Here is a tiny trained network, its code and every weight. The questions are about switching its units off for an input and a class, where a switched-off unit gives its printed mean instead of its output.

import numpy as np


def w(rows, s, z=0):
    codes = np.array(rows[::2]) - 128.0
    scale = np.full(codes.shape[1], s)
    scale[-1] = z or s
    return codes * scale


def f(y):
    return np.maximum(y, 0)


def log_softmax(a):
    a = a - a.max(-1, keepdims=True)
    return a - np.log(np.exp(a).sum(-1, keepdims=True))


def net(x, mask):
    res = np.array(x, float).reshape(1, 5) / 4 @ E
    y = f(res @ A[0][:, :-1].T + A[0][:, -1])
    res = res + np.where(mask, y, B[0][:, -1]) @ B[0][:, :-1]
    return log_softmax(res[-1] @ U[:, :-1].T + U[:, -1])


A, B = {}, {}
E = w([
[36,162,117,55,159,143,61,64,199,134,91,98],'x0',
[161,111,66,64,127,165,61,180,71,139,103,46],'x1',
[90,60,177,122,169,126,153,102,55,176,65,188],'x2',
[131,158,189,126,108,116,73,2,85,136,91,117],'x3',
[43,134,138,79,4,120,102,149,116,94,203,130],'x4',
],0.0081)
A[0] = w([
[73,100,174,116,99,129,138,77,62,136,113,154,254],'neuron 0',
[91,130,110,71,100,113,72,112,100,144,115,106,136],'neuron 1',
[113,157,121,140,164,137,173,125,164,173,126,113,97],'neuron 2',
[166,148,107,181,144,123,186,185,228,103,177,131,186],'neuron 3',
[144,136,111,99,94,105,110,197,126,101,149,109,89],'neuron 4',
[159,97,160,131,206,131,113,50,37,151,39,131,116],'neuron 5',
[191,141,96,137,245,158,127,157,157,132,88,103,215],'neuron 6',
[176,116,155,199,32,131,198,170,72,111,199,150,209],'neuron 7',
[108,151,123,136,84,110,80,28,181,127,167,131,191],'neuron 8',
],0.011,0.002)
B[0] = w([
[198,199,138,163,171,16,113,38,137,138,40,78,195],'neuron 0',
[181,157,144,183,99,224,160,196,168,75,223,168,188],'neuron 1',
[151,189,143,130,109,101,94,146,71,124,130,145,153],'neuron 2',
[211,88,108,140,96,136,53,83,7,170,141,121,218],'neuron 3',
[141,46,92,137,138,229,104,135,102,191,167,149,183],'neuron 4',
[106,2,43,146,113,46,124,79,47,218,166,193,225],'neuron 5',
[33,56,144,152,121,33,191,86,108,172,136,195,216],'neuron 6',
[122,128,123,145,196,2,105,13,82,186,51,157,253],'neuron 7',
[159,234,223,108,147,131,173,151,150,49,23,80,205],'neuron 8',
],0.007,0.014)
U = w([
[208,159,109,119,49,248,88,144,88,105,168,101,94],'0',
[72,72,65,77,137,254,165,198,197,126,181,144,16],'1',
[122,60,101,171,180,53,155,58,45,206,83,180,230],'2',
[124,232,211,119,140,154,171,109,206,54,73,112,2],'3',
],0.007,0.0017)

Each question gives the input, the list of numbers given to net, and the class t.
The units are the neurons (one row each of A and B). Each row of codes is followed by its name. A weight is (code - 128) times the scale printed after its matrix; where a second scale follows, it is the last column's (A, B and U).
mask holds one flag per neuron, in row order. A switched-off neuron (its flag False) gives its mean, the last column of its row in B, instead of its output. The means were averaged over made-up inputs and are rounded, as every weight is.
A unit's drop is (log p(t) with every unit on - log p(t) with that unit switched off) / (log p(t) with every unit on - log p(t) with every unit switched off).
The circuit of an input: a set's keep is (log p(t) with only the set's units on - log p(t) with every unit switched off) / (log p(t) with every unit on - log p(t) with every unit switched off). Starting from all 9 units, units are removed one at a time, each time the one whose removal leaves the highest keep (on an exact tie, the one counted first), for as long as the keep stays at least 0.8.
circuit, biggest first: the units of the circuit, biggest drop first
k most important neurons: the k neurons with the biggest drops, biggest first
drop of u: that unit's drop, to one decimal
input [1,-5,-8,2,1], class 3: circuit, biggest first => (neuron 8)
input [3,3,2,2,6], class 0: 3 most important neurons => (neuron 7; neuron 1; neuron 6)
input [2,-4,-8,1,7], class 3: 2 most important neurons => (neuron 8; neuron 5)
input [-4,-6,-5,8,4], class 3: 2 most important neurons => (neuron 8; neuron 5)
input [5,7,-3,8,5], class 3: 2 most important neurons => (neuron 8; neuron 3)
input [4,5,-4,-7,8], class 0: 2 most important neurons => (neuron 6; neuron 5)
input [4,-8,-4,-4,0], class 0: 2 most important neurons => (neuron 3; neuron 7)
input [4,-3,-5,-5,0], class 0: 2 most important neurons => (neuron 7; neuron 5)
input [-2,6,0,3,4], class 0: drop of neuron 3 => 0.0
input [5,8,5,3,8], class 0: drop of neuron 7 => 0.1
input [1,6,4,-5,7], class 0: drop of neuron 5 => 0.1
input [6,6,-4,-7,0], class 1: drop of neuron 7 => 0.2
